Here is a tiny trained network, its code and every weight. The questions are about switching its units off for an input and a target symbol, where a switched-off unit gives its printed mean instead of its output.

import numpy as np


def w(rows, s, z=0):
    codes = np.array(rows[::2]) - 128.0
    scale = np.full(codes.shape[1], s)
    scale[-1] = z or s
    return codes * scale


def f(y):
    return np.maximum(y, 0)


def softmax(a):
    e = np.exp(a - a.max(-1, keepdims=True))
    return e / e.sum(-1, keepdims=True)


def log_softmax(a):
    a = a - a.max(-1, keepdims=True)
    return a - np.log(np.exp(a).sum(-1, keepdims=True))


def net(x, mask):
    ids = ['αβδζξσψω'.index(c) for c in x.split()]
    T = len(ids)
    res = E[ids] + P[:T]
    u = 0
    for l in range(2):
        r = res
        for j in range(2):
            rows = slice(2 * j, 2 * j + 2)
            q, k, v = (r @ M[l][rows].T for M in (Q, K, V))
            z = softmax(np.where(np.tri(T) > 0, q @ k.T / 2**0.5, -1e9)) @ v
            o = O[l][rows]
            res = res + np.where(mask[u + j], z, o[:, -1]) @ o[:, :-1]
        u += 2
        y = f(res @ A[l][:, :-1].T + A[l][:, -1])
        res = res + np.where(mask[u : u + 8], y, B[l][:, -1]) @ B[l][:, :-1]
        u += 8
    return log_softmax(res[-1] @ U[:, :-1].T + U[:, -1])


Q, K, V, O, A, B = {}, {}, {}, {}, {}, {}
E = w([
[125,129,80,188,74,123],'α',
[96,154,186,136,81,124],'β',
[106,163,130,224,33,176],'δ',
[175,78,129,192,153,106],'ζ',
[158,63,130,143,117,167],'ξ',
[105,105,47,114,124,48],'σ',
[152,165,63,123,248,171],'ψ',
[149,183,36,95,28,52],'ω',
],0.015)
P = w([
[132,95,203,188,105,253],'0',
[147,138,118,122,53,156],'1',
[140,141,118,86,85,129],'2',
[126,144,104,69,105,111],'3',
[108,138,98,59,117,99],'4',
[104,145,99,57,131,98],'5',
[96,136,93,44,141,86],'6',
[82,141,85,43,145,88],'7',
[72,138,83,38,157,82],'8',
[69,131,74,34,161,72],'9',
[70,143,72,32,167,78],'10',
[64,144,67,26,172,75],'11',
[36,139,47,33,175,63],'12',
[38,151,33,27,186,67],'13',
],0.0055)
Q[0] = w([
[127,103,99,102,5,107],'L0H0',
[89,193,140,204,118,49],'L0H0',
[121,178,106,69,23,129],'L0H1',
[48,130,148,41,145,206],'L0H1',
],0.024)
K[0] = w([
[61,220,72,74,167,218],'L0H0',
[132,252,136,196,223,83],'L0H0',
[33,206,71,110,152,185],'L0H1',
[108,58,113,53,41,201],'L0H1',
],0.017)
V[0] = w([
[254,91,202,237,160,2],'L0H0',
[60,89,150,172,50,47],'L0H0',
[126,187,134,164,139,61],'L0H1',
[56,217,137,247,196,21],'L0H1',
],0.0092)
O[0] = w([
[114,132,102,52,114,111,4],'L0H0',
[98,96,157,15,111,253,5],'L0H0',
[105,116,121,156,126,183,137],'L0H1',
[123,110,140,172,84,185,154],'L0H1',
],0.0064,0.003)
A[0] = w([
[142,233,166,110,92,94,40],'L0N0',
[187,94,150,125,166,189,2],'L0N1',
[158,97,189,144,214,109,116],'L0N2',
[156,65,154,205,133,197,105],'L0N3',
[76,189,207,106,105,156,69],'L0N4',
[69,136,183,171,114,96,95],'L0N5',
[177,65,202,248,88,212,121],'L0N6',
[180,104,236,246,80,167,36],'L0N7',
],0.013,0.0047)
B[0] = w([
[89,138,97,216,148,215,195],'L0N0',
[125,180,101,216,152,100,138],'L0N1',
[111,139,109,118,101,187,169],'L0N2',
[188,150,100,88,53,119,180],'L0N3',
[128,182,211,87,169,38,187],'L0N4',
[155,163,105,118,154,64,252],'L0N5',
[121,255,153,188,86,197,237],'L0N6',
[122,16,99,62,214,49,232],'L0N7',
],0.014,0.004)
Q[1] = w([
[166,95,63,96,155,107],'L1H0',
[229,188,215,129,72,171],'L1H0',
[136,147,226,119,137,3],'L1H1',
[94,141,63,98,179,158],'L1H1',
],0.045)
K[1] = w([
[98,38,121,104,132,178],'L1H0',
[83,253,91,153,191,160],'L1H0',
[149,126,130,71,27,216],'L1H1',
[156,102,51,166,161,126],'L1H1',
],0.046)
V[1] = w([
[110,167,123,124,177,165],'L1H0',
[117,225,98,140,196,187],'L1H0',
[108,106,131,169,113,115],'L1H1',
[141,156,102,2,180,235],'L1H1',
],0.0056)
O[1] = w([
[125,133,140,159,126,130,136],'L1H0',
[127,170,141,149,94,147,254],'L1H0',
[115,133,129,128,123,133,30],'L1H1',
[253,139,123,145,157,76,76],'L1H1',
],0.0059,0.00091)
A[1] = w([
[122,77,123,143,94,155,96],'L1N0',
[157,3,131,117,121,133,216],'L1N1',
[116,121,181,111,151,125,91],'L1N2',
[92,137,152,120,166,163,98],'L1N3',
[179,128,111,104,140,147,242],'L1N4',
[103,116,88,139,96,150,123],'L1N5',
[141,152,158,122,129,162,3],'L1N6',
[123,97,167,138,73,176,145],'L1N7',
],0.022,0.0038)
B[1] = w([
[119,158,118,154,86,117,175],'L1N0',
[128,133,100,5,160,114,229],'L1N1',
[145,46,164,144,131,127,188],'L1N2',
[158,119,119,81,111,90,185],'L1N3',
[97,110,149,175,99,179,220],'L1N4',
[147,99,148,90,136,171,253],'L1N5',
[112,162,116,110,159,102,187],'L1N6',
[154,137,129,207,171,132,198],'L1N7',
],0.019,0.0066)
U = w([
[181,151,119,201,64,154,253],'α',
[150,149,53,79,102,122,201],'β',
[138,253,120,125,76,70,68],'δ',
[194,156,172,137,102,59,102],'ζ',
[186,182,95,139,108,82,35],'ξ',
[179,152,14,187,105,9,149],'σ',
[178,183,100,141,102,84,35],'ψ',
[187,182,98,143,102,85,39],'ω',
],0.0048,0.0061)

Each question gives the input, a string of symbols that net reads in full, and the target symbol t.
The units are the heads (2 rows each of Q, K, V and O) and the neurons (one row each of A and B). Each row of codes is followed by its name. A weight is (code - 128) times the scale printed after its matrix; where a second scale follows, it is the last column's (O, A, B and U).
mask holds one flag per unit, layer by layer, with each layer's heads first. A switched-off unit (its flag False) gives its mean, the last column of its rows in O or B, instead of its output. The means were averaged over made-up inputs and are rounded, as every weight is.
A unit's drop is (log p(t) with every unit on - log p(t) with that unit switched off) / (log p(t) with every unit on - log p(t) with every unit switched off).
The circuit of an input: a set's keep is (log p(t) with only the set's units on - log p(t) with every unit switched off) / (log p(t) with every unit on - log p(t) with every unit switched off). Starting from the 12 units with the biggest drops (on a tie, the unit counted first), units are removed one at a time, each time the one whose removal leaves the highest keep (on an exact tie, the one counted first), for as long as the keep stays at least 0.8.
units of the circuit, in order: the units of the circuit, biggest drop first
top k neurons: the k neurons with the biggest drops, biggest first
top k neurons in layer l: the k neurons of layer l with the biggest drops, biggest first
which heads matter: for each layer, one digit per head in row order, 1 if its drop is at least 0.15 and else 0, layers parted by /
drop of u: that unit's drop, to one decimal
input σ ξ σ σ ζ β σ σ β ξ, target β: units of the circuit, in order => [L0H1 L0N6 L1N1]
input ψ σ ξ ψ σ σ σ ξ ω ξ δ, target σ: top 2 neurons in layer 0 => [L0N7 L0N6]
input β β σ σ α ψ, target α: top 2 neurons => [L1N4 L0N6]
input ζ ψ ψ δ ψ σ β σ β β ω, target α: top 4 neurons => [L0N0 L1N1 L1N5 L0N7]
input ξ ψ ξ, target β: top 4 neurons => [L0N6 L1N1 L0N4 L0N3]
input β σ ξ σ σ ω, target α: top 2 neurons => [L0N7 L1N1]
input σ β β β β β, target ζ: units of the circuit, in order => [L0N4 L1N2 L0H0]
input σ σ ζ σ ψ ζ σ ξ, target α: top 3 neurons in layer 1 => [L1N7 L1N1 L1N5]
input ξ σ ψ σ δ, target σ: top 3 neurons => [L0N6 L0N7 L0N5]
input ξ σ ω σ α σ ζ ξ σ β β ψ, target α: which heads matter => 00 / 01
input σ σ ζ ζ ζ σ δ ω σ δ, target δ: units of the circuit, in order => [L0N6 L0H0 L1N6]
input β α σ σ ξ σ σ, target β: top 2 neurons => [L1N1 L0N6]
input σ σ ω β σ β ζ, target α: top neuron => [L0N7]
input β ξ σ σ σ ζ ω ζ, target β: top neuron => [L0N6]
input σ ξ σ β σ σ ξ α, target α: top 2 neurons in layer 1 => [L1N7 L1N1]
input β σ δ β σ ψ ζ σ α, target σ: top 3 neurons in layer 0 => [L0N7 L0N6 L0N5]
input ζ δ ζ ξ, target α: drop of L1N7 => 0.2
input β ψ σ, target σ: drop of L0H0 => 1.1
input ψ σ σ σ β, target σ: drop of L0N7 => 0.2
input ω ζ ζ σ σ ξ β ψ β, target σ: top neuron => [L0N7]
